Here is a tiny trained network, its code and every weight. The questions are about switching its units off for an input and a target symbol, where a switched-off unit gives its printed mean instead of its output.

import numpy as np


def w(rows, s, z=0):
    codes = np.array(rows[::2]) - 128.0
    scale = np.full(codes.shape[1], s)
    scale[-1] = z or s
    return codes * scale


def f(y):
    return y / 2 * (1 + np.tanh(0.7978845608 * (y + 0.044715 * y**3)))


def softmax(a):
    e = np.exp(a - a.max(-1, keepdims=True))
    return e / e.sum(-1, keepdims=True)


def log_softmax(a):
    a = a - a.max(-1, keepdims=True)
    return a - np.log(np.exp(a).sum(-1, keepdims=True))


def net(x, mask):
    ids = ['αβγδζλμξπσψ'.index(c) for c in x.split()]
    T = len(ids)
    res = E[ids] + P[:T]
    r = res
    for j in range(3):
        rows = slice(2 * j, 2 * j + 2)
        q, k, v = (r @ M[0][rows].T for M in (Q, K, V))
        z = softmax(np.where(np.tri(T) > 0, q @ k.T / 2**0.5, -1e9)) @ v
        o = O[0][rows]
        res = res + np.where(mask[j], z, o[:, -1]) @ o[:, :-1]
    y = f(res @ A[0][:, :-1].T + A[0][:, -1])
    res = res + np.where(mask[3:15], y, B[0][:, -1]) @ B[0][:, :-1]
    return log_softmax(res[-1] @ U[:, :-1].T + U[:, -1])


Q, K, V, O, A, B = {}, {}, {}, {}, {}, {}
E = w([
[167,31,161,61],'α',
[46,97,130,86],'β',
[147,165,152,87],'γ',
[193,69,36,136],'δ',
[159,183,171,96],'ζ',
[48,95,127,92],'λ',
[202,252,203,96],'μ',
[184,195,71,188],'ξ',
[248,177,107,150],'π',
[82,104,88,82],'σ',
[112,144,210,150],'ψ',
],0.011)
P = w([
[28,119,104,6],'0',
[64,147,136,24],'1',
[103,139,132,51],'2',
[135,136,139,88],'3',
[162,129,145,109],'4',
[191,103,155,141],'5',
[212,90,163,182],'6',
[236,92,169,213],'7',
[252,81,178,235],'8',
],0.0035)
Q[0] = w([
[233,217,105,84],'H0',
[69,172,236,97],'H0',
[98,102,245,117],'H1',
[25,19,110,188],'H1',
[60,50,7,192],'H2',
[221,223,116,121],'H2',
],0.02)
K[0] = w([
[234,93,168,187],'H0',
[72,189,174,192],'H0',
[69,188,174,156],'H1',
[55,151,56,9],'H1',
[85,181,4,78],'H2',
[231,149,177,178],'H2',
],0.023)
V[0] = w([
[75,190,99,176],'H0',
[113,39,196,25],'H0',
[103,146,35,173],'H1',
[194,54,46,49],'H1',
[246,136,105,15],'H2',
[169,133,17,145],'H2',
],0.012)
O[0] = w([
[11,142,98,100,56],'H0',
[214,97,100,240,210],'H0',
[101,213,125,103,21],'H1',
[155,157,2,53,92],'H1',
[245,131,226,56,253],'H2',
[174,148,37,42,41],'H2',
],0.0083,0.004)
A[0] = w([
[27,173,76,104,51],'N0',
[94,141,156,105,142],'N1',
[85,128,150,178,206],'N2',
[97,69,89,76,81],'N3',
[188,157,135,126,107],'N4',
[112,42,97,150,126],'N5',
[97,128,146,115,106],'N6',
[117,143,72,152,254],'N7',
[129,32,146,93,169],'N8',
[138,62,75,79,133],'N9',
[68,5,139,46,129],'N10',
[148,255,159,183,85],'N11',
],0.013,0.0052)
B[0] = w([
[144,12,112,210,137],'N0',
[100,116,208,194,141],'N1',
[213,96,116,75,254],'N2',
[134,142,195,193,136],'N3',
[98,203,138,164,246],'N4',
[48,167,113,79,194],'N5',
[108,109,181,156,129],'N6',
[134,139,63,200,155],'N7',
[147,146,38,153,226],'N8',
[55,52,135,85,193],'N9',
[31,84,104,78,138],'N10',
[1,55,171,117,186],'N11',
],0.018,0.0089)
U = w([
[163,189,134,225,121],'α',
[114,133,150,107,2],'β',
[196,164,85,140,202],'γ',
[29,103,56,58,201],'δ',
[169,158,177,158,126],'ζ',
[94,124,147,143,71],'λ',
[51,132,206,115,115],'μ',
[109,94,155,169,38],'ξ',
[115,218,176,3,179],'π',
[129,142,158,126,45],'σ',
[191,49,193,51,216],'ψ',
],0.0066,0.0039)

Each question gives the input, a string of symbols that net reads in full, and the target symbol t.
The units are the heads (2 rows each of Q, K, V and O) and the neurons (one row each of A and B). Each row of codes is followed by its name. A weight is (code - 128) times the scale printed after its matrix; where a second scale follows, it is the last column's (O, A, B and U).
mask holds one flag per unit, heads first, then neurons. A switched-off unit (its flag False) gives its mean, the last column of its rows in O or B, instead of its output. The means were averaged over made-up inputs and are rounded, as every weight is.
A unit's drop is (log p(t) with every unit on - log p(t) with that unit switched off) / (log p(t) with every unit on - log p(t) with every unit switched off).
The circuit of an input: a set's keep is (log p(t) with only the set's units on - log p(t) with every unit switched off) / (log p(t) with every unit on - log p(t) with every unit switched off). Starting from the 12 units with the biggest drops (on a tie, the unit counted first), units are removed one at a time, each time the one whose removal leaves the highest keep (on an exact tie, the one counted first), for as long as the keep stays at least 0.8.
units of the circuit, in order: the units of the circuit, biggest drop first
top k neurons: the k neurons with the biggest drops, biggest first
which heads matter: for each layer, one digit per head in row order, 1 if its drop is at least 0.15 and else 0, layers parted by /
input ψ δ π, target π: which heads matter : 001
input ψ ψ ψ ξ γ, target ψ: units of the circuit, in order : [N2 H2 N4 H1]
input ξ α σ ξ, target α: units of the circuit, in order : [H0 N4]
input σ λ δ α ζ λ μ γ, target α: units of the circuit, in order : [H2 N2 N9 N4]
input ξ ψ β ζ ψ γ π δ β, target γ: units of the circuit, in order : [N11 N9]
input α ξ ζ, target μ: which heads matter : 010
input ψ α π λ γ, target π: units of the circuit, in order : [H0 N7 N0]
input ζ γ ψ α ξ ψ, target ψ: which heads matter : 001
input α μ β ψ ψ ψ ξ, target μ: top 3 neurons : [N11 N8 N2]
input ψ ψ ψ δ ξ, target δ: top neuron : [N9]
input β ξ γ, target μ: units of the circuit, in order : [N1 H0 N2]
input α ψ α, target γ: which heads matter : 100
input δ α ψ ψ ψ ψ μ σ λ, target δ: top 3 neurons : [N9 N2 N10]
input ψ π δ δ, target δ: units of the circuit, in order : [N9 H1]
input π ξ ζ π δ α, target δ: top 3 neurons : [N10 N8 N2]
input γ ξ ψ ψ α γ, target ψ: top 3 neurons : [N4 N2 N7]
input ψ λ ζ μ ζ ξ β α, target δ: top 3 neurons : [N5 N10 N8]
input μ α γ, target α: units of the circuit, in order : [N2 N9 N5]
input β ψ ζ μ π β, target γ: units of the circuit, in order : [H0 N11]
input σ ψ σ ζ π ψ α ψ ξ, target α: units of the circuit, in order : [N4 H0]
input α α α μ α γ δ λ, target δ: which heads matter : 010
input α ψ ψ ξ μ ψ ξ π ζ, target π: which heads matter : 101
input ξ π δ μ ψ ξ, target μ: top 3 neurons : [N11 N2 N8]
input α π π ξ α π ψ α, target α: top neuron : [N2]
input ψ α α ξ π π, target π: units of the circuit, in order : [H2 H0 N4]
input ψ λ β ξ δ ξ, target δ: units of the circuit, in order : [H1 N9 H2]
input ψ ψ ψ σ ξ, target ξ: which heads matter : 111
